Below is a small trained network, with its code and all its weights. Each question gives an input and a target symbol and asks what happens when units are switched off, that is, made to give their printed mean instead of their output.

import numpy as np


def w(rows, s, z=0):
    codes = np.array(rows[::2]) - 128.0
    scale = np.full(codes.shape[1], s)
    scale[-1] = z or s
    return codes * scale


def norm(h):
    return h / np.sqrt((h * h).mean(-1, keepdims=True) + 1e-5)


def f(y):
    return y / 2 * (1 + np.tanh(0.7978845608 * (y + 0.044715 * y**3)))


def softmax(a):
    e = np.exp(a - a.max(-1, keepdims=True))
    return e / e.sum(-1, keepdims=True)


def log_softmax(a):
    a = a - a.max(-1, keepdims=True)
    return a - np.log(np.exp(a).sum(-1, keepdims=True))


def net(x, mask):
    ids = ['ΠΣεζηφψ'.index(c) for c in x.split()]
    T = len(ids)
    res = E[ids] + P[:T]
    r = norm(res)
    for j in range(3):
        rows = slice(3 * j, 3 * j + 3)
        q, k, v = (r @ M[0][rows].T for M in (Q, K, V))
        z = softmax(np.where(np.tri(T) > 0, q @ k.T / 3**0.5, -1e9)) @ v
        o = O[0][rows]
        res = res + np.where(mask[j], z, o[:, -1]) @ o[:, :-1]
    y = f(norm(res) @ A[0][:, :-1].T + A[0][:, -1])
    res = res + np.where(mask[3:7], y, B[0][:, -1]) @ B[0][:, :-1]
    return log_softmax(norm(res)[-1] @ U[:, :-1].T + U[:, -1])


Q, K, V, O, A, B = {}, {}, {}, {}, {}, {}
E = w([
[180,83,96,100,213],'Π',
[152,239,35,100,90],'Σ',
[84,131,86,6,144],'ε',
[88,180,210,60,186],'ζ',
[75,91,87,200,132],'η',
[128,93,133,64,46],'φ',
[93,216,142,165,106],'ψ',
],0.019)
P = w([
[233,174,254,171,60],'0',
[158,217,76,72,146],'1',
[123,210,93,82,173],'2',
[107,200,101,82,182],'3',
[101,186,116,77,199],'4',
[95,193,104,84,193],'5',
[93,193,105,82,192],'6',
[90,197,102,85,190],'7',
[82,193,105,86,193],'8',
[83,189,102,87,196],'9',
[81,193,104,89,190],'10',
],0.0088)
Q[0] = w([
[189,56,119,191,130],'head 1',
[219,83,82,131,125],'head 1',
[115,151,100,41,197],'head 1',
[221,60,220,179,68],'head 2',
[156,129,163,91,45],'head 2',
[210,21,67,232,157],'head 2',
[180,102,177,199,86],'head 3',
[193,134,147,216,90],'head 3',
[4,94,60,64,170],'head 3',
],0.016)
K[0] = w([
[251,151,131,70,109],'head 1',
[157,143,92,57,134],'head 1',
[68,40,106,111,185],'head 1',
[177,159,240,73,154],'head 2',
[160,150,169,36,83],'head 2',
[176,99,138,123,204],'head 2',
[86,143,71,74,150],'head 3',
[92,185,117,68,177],'head 3',
[135,88,160,185,109],'head 3',
],0.021)
V[0] = w([
[150,209,26,83,100],'head 1',
[121,219,209,107,181],'head 1',
[104,160,194,236,130],'head 1',
[66,104,154,154,85],'head 2',
[108,176,160,168,11],'head 2',
[105,55,103,164,129],'head 2',
[64,97,75,142,228],'head 3',
[75,254,155,37,165],'head 3',
[64,202,54,175,69],'head 3',
],0.0081)
O[0] = w([
[160,102,115,130,122,177],'head 1',
[171,172,175,141,126,169],'head 1',
[55,125,136,250,132,203],'head 1',
[99,111,146,85,97,181],'head 2',
[27,184,129,126,88,104],'head 2',
[183,115,153,110,94,212],'head 2',
[144,188,97,105,149,2],'head 3',
[128,91,84,71,143,176],'head 3',
[167,114,68,174,108,38],'head 3',
],0.013,0.0029)
A[0] = w([
[127,93,125,234,208,3],'neuron 1',
[174,67,226,117,9,82],'neuron 2',
[197,95,117,84,78,48],'neuron 3',
[215,96,151,57,125,184],'neuron 4',
],0.013,0.0069)
B[0] = w([
[50,122,94,42,138,156],'neuron 1',
[173,96,128,152,6,144],'neuron 2',
[4,163,159,116,167,147],'neuron 3',
[127,122,117,187,102,255],'neuron 4',
],0.017,0.0057)
U = w([
[136,146,215,94,166,138],'Π',
[210,69,97,186,177,254],'Σ',
[223,191,81,128,104,135],'ε',
[125,68,96,12,164,57],'ζ',
[87,165,132,253,129,82],'η',
[145,78,149,125,34,157],'φ',
[73,14,72,202,182,75],'ψ',
],0.015,0.0071)

Each question gives the input, a string of symbols that net reads in full, and the target symbol t.
The units are the heads (3 rows each of Q, K, V and O) and the neurons (one row each of A and B). Each row of codes is followed by its name. A weight is (code - 128) times the scale printed after its matrix; where a second scale follows, it is the last column's (O, A, B and U).
mask holds one flag per unit, heads first, then neurons. A switched-off unit (its flag False) gives its mean, the last column of its rows in O or B, instead of its output. The means were averaged over made-up inputs and are rounded, as every weight is.
A unit's drop is (log p(t) with every unit on - log p(t) with that unit switched off) / (log p(t) with every unit on - log p(t) with every unit switched off).
The circuit of an input: a set's keep is (log p(t) with only the set's units on - log p(t) with every unit switched off) / (log p(t) with every unit on - log p(t) with every unit switched off). Starting from all 7 units, units are removed one at a time, each time the one whose removal leaves the highest keep (on an exact tie, the one counted first), for as long as the keep stays at least 0.8.
circuit, biggest first: the units of the circuit, biggest drop first
top k neurons: the k neurons with the biggest drops, biggest first
which heads matter: for each layer, one digit per head in row order, 1 if its drop is at least 0.15 and else 0, layers parted by /
input η ζ Σ ψ Σ, target η: circuit, biggest first : head 1
input Π ζ ψ Σ η φ φ, target Π: which heads matter : 111
input ε Π η ζ ζ ε ζ Σ Π ζ, target ε: which heads matter : 001
input φ ζ η φ ε, target φ: which heads matter : 011
input φ ζ ζ ε φ η Π, target φ: circuit, biggest first : head 3; neuron 2; head 2
input ζ Π Σ Π η ψ Σ ψ, target ζ: circuit, biggest first : head 3; neuron 4
input ζ ψ η ζ ε Π ε ψ Σ, target ζ: which heads matter : 101
input ζ ψ ζ ζ ψ ζ η Σ ζ ζ, target ζ: which heads matter : 101
input Σ ε ε Π η φ ζ ζ, target Σ: which heads matter : 011
input φ ζ ψ ζ η Π Π Π φ Σ, target φ: circuit, biggest first : head 3; head 2
input η η η η ε ζ Π η Σ ζ Σ, target η: which heads matter : 101
input η ε Π, target η: which heads matter : 011
input ζ η φ, target ζ: circuit, biggest first : head 2; neuron 4; head 3
input Π Σ ζ φ Σ η φ Π, target Π: which heads matter : 101
input η Π ζ ζ ε Π Σ Σ Σ Π, target η: which heads matter : 111
input η ζ φ ζ Π φ η ε φ η φ, target η: which heads matter : 111
input Π η ψ ψ φ ζ ζ ζ ψ, target Π: circuit, biggest first : head 3; neuron 4
input Π Σ φ φ φ ε η ε, target Π: circuit, biggest first : head 3
input η Π Π ψ Π ζ ε, target η: which heads matter : 101
input η ε φ φ, target η: circuit, biggest first : head 1
input ζ Σ φ ζ η, target ζ: top 2 neurons : neuron 1; neuron 4
input Π Π φ ψ η ζ ζ Σ, target Π: top 2 neurons : neuron 4; neuron 2
input ε η η ζ ψ ψ η ζ ζ ψ, target ε: top 2 neurons : neuron 4; neuron 3
